Rows, each with roughly how far along a hidden order it lies (0 to 10)
[ -8  39  -5  25  21  -2  -4   8   5  -7   8  12   7   1  10 -17  46   6
   5  16 -35  -5  -9  -6   0  -3  23 -11  -4] : 6
[-16  43  -7  29   8  -5  -6   7   2  -3   7  13  15   2  -4 -20  49  -6
  -6  10 -80  -4 -29  -5  10  -5  -3 -19  -5] : 10
[ -6  34 -10  20  -1  -3  -7   7  14  -3   4   3  11  -2  -1 -24  33   3
   2  17 -61  -4 -26  -2  15  -4  -1 -22   0] : 7
[-13  34 -14  21   7  -5 -10   4  15  -3   9  13   7   0  -7 -22  51   4
   4  17 -97  -5 -23  -5  19 -12  -2 -33   0] : 8
[ -5  27 -13  19  10  -2  -7   7  23  -6   8   5  -2  -3   2 -26  36  12
  14  24 -56  -4 -13  -4  11  -9  16 -27   4] : 2
[ -8  28  -5  19   9  -4  -5   4  -1  -2   3  11   2   0  -1 -12  39   2
   2  11 -59  -3 -25  -4  13  -6   6 -22  -1] : 0
[ -8  38  -2  17   3  -2  -3   4 -18   0   4   5  20   1   1  -5  24 -14
 -10   3 -52  -3 -22  -3   7   1   0  -3  -7] : 1
[-15  48  -2  33  11  -3  -3   8  -8  -3   5  13  20   3   2 -15  44 -10
  -7   7 -54  -2 -27  -5   3  -3   3  -8  -9] : 9
[-10  31  -6  18  15  -4  -7   4   1  -3  10  10   5   1  -1  -6  50   9
   4  10 -70  -4 -22  -5  16  -8  14 -25  -1] : 0
[ -9  31 -13  18   2  -3 -10   7  18  -3   8   3   4  -3  -5 -25  35   4
   7  21 -84  -4 -24  -3  19  -9  -1 -29   2] : 4
[ -9  39  -2  23  23  -2  -4   7  -4  -6   5  12  10   2   6 -10  46   6
   3  11 -31  -4 -13  -6   0  -2  22  -8  -4] : 3

Next part:
[ -3 -17  16  -6   7 -17   4   7 -14  -2 100 -15 -19 -11 -21  -3  -4  -4
  19   4  34   6 -10  -3 -37 -11 -15  -8   8   2 -10  -2  -3  13] : 0
[ -7 -18  30   0  11   0   6  10  -3   2 -19  -5  19 -34  -6 -11  -9   0
  28   6   5  -4   0   3 -29 -12  11 -11 -27   1  -7   3  13   4] : 8
[  6  12  10 -24 -12  13   3 -25   6 -12 -47   6   1   6 -12  -9   2 -17
 -14 -17  -8   4  11  -3  18   7  -9   9  -1   1   0   1  12 -10] : 3
[ -5   4  -7  12   1  -2  12   8 -11  -1  69 -10 -13   6   1  -5  10  20
  21 -10  27   7 -12  -1  -8  -1 -34   1  16   1   1   4  21  -9] : 10
[ -7  -7  -5   5  -8  18   1 -34  13   3 -88 -17  -3  10 -30 -14 -26 -15
  39 -20  -5  13   5 -10 -46  -8   4   0   0 -13  16  11   9 -19] : 4
[ -4  21  -3  14 -32  21   7 -57  -4 -25 -96  10   3   0 -20  -1  22   8
 -31 -10  -2   3   8 -11 -34  -3  -6 -13   5 -12  -1  14  52 -12] : 9
[  6  20  -5  17 -25  -5   1  17  10  -7 -57   5   8 -13 -33  -7   7  12
  -8  10  23  -8 -13   6   3   5   2 -12   8 -18  -1   5  25   6] : 9
[  2 -13  19  10   4   7   4   1  -9  -9  28  -2  -7  -9  -3  11  -1  -8
  -1  -2  21   3  -1  -5  -7   1 -10   2   1  -6   0   0  13   1] : 9
[ -2   9  -3   5   4   3  -3   9  -5  -2  22   3   5   0  15   2  -1   4
 -11  11 -10  -3   2  -1  -7   2  -2   4  -5   2   2   5  -1   4] : 10
[  0  -5  33   9  -2  21  15 -16   9  18  42 -12   3 -10  40 -14  18   8
  39  18 -27 -12  10  -6  26 -23  10 -12 -23   4  17  -1  44 -26] : 7

[ 11  16 -13  56  25 -32  52 -21  31  23  71 -14 -17 -25  -5   5] : 0
[  6  -8  39 -19  15  18 -42 -13 -19 -22  80  16  13  22  12  -1] : 7
[  7 -10 -51  -8   6   0  -9 -10 -24 -12 -23 -17 -17 -23   4  -9] : 9
[  8   2 -12  41 -21 -49  25   1 -12  19  26 -21 -13  -9   2 -14] : 3
[ -1  -9  11 -20  12  20 -20  -6 -22 -18  17   7  14  12   5  -1] : 8
[ -3  -1 -13  -4  -1 -14   0  -1   3  -3  -4   2  -9   4  -2  -1] : 5
[ -6  -1 -11   1  -1 -18  -1   0   1   6  -9  -1  -3  -1   2  -5] : 6
[ -5  -9 -10 -19  16  -6 -15  -9 -25  -5   7  -1  15 -11   7   0] : 10
[ 12  -7 -53  23  -9  -1  15  -7   1  17 -14  -5 -26 -15   0 -11] : 7
[  0  -1  -7 -10   1   4 -22  -2  -7  -4  16   6  -6   9  -2   1] : 4
[  0   5  11  20   8 -18  25  -9  16   0   7 -12   7 -11   4  -6] : 6
[  3   1  30  -2  17  13   7 -13   6 -15  42   4  12   1   7  -1] : 7
[ -9  -2 -14   8   3 -12  -5  -9 -31  16   3  -2   5 -10   4  -8] : 9
[  1   6 -12  25 -11 -26  41  -2  10  14  20 -22  -9 -24   2  -9] : 3
[ -4  -6   2 -13  19  -2  -9 -10  -8  -5  14  -4  16 -12   7   1] : 10
[ -3 -15 -28 -56  12  18 -44   1 -34 -33 -22  -6   2 -10   6   1] : 9
[ -1   6   3  31  -2 -26  28  -1   2  -2   5 -17   2   1  -1  -6] : 3
[  5  -6  14   5   2 -10 -15  -3  -2 -13  -1   8   6  21   4  -7] : 6
[ -6  -1   1   4   0 -14   8   0   5  -1   4  -2  -2   3   0  -3] : 5
[ -9   2 -10   9  -3  -9   3  -5  -8  17   1  -8   4 -14   3 -11] : 7
[ 10  -1  36  23  13 -16 -22 -12  -8 -18  56  16  -2  29   3  -4] : 4
[ 16  -2 -11  56 -19 -53  40   0  -5   9  37 -18 -17   4  -2 -10] : 1
[ -3  -2   0 -24  12  27 -37  -8 -16 -14  30   1   3   7   2   5] : 6
[ 0 -2 14  3 10 -3  8 -9  1 -6 10  3 10  5  2 -2] : 7
[ 11 -17 -54   7 -11   4 -40  -6 -52 -15 -31  -3 -25   8   2 -14] : 9
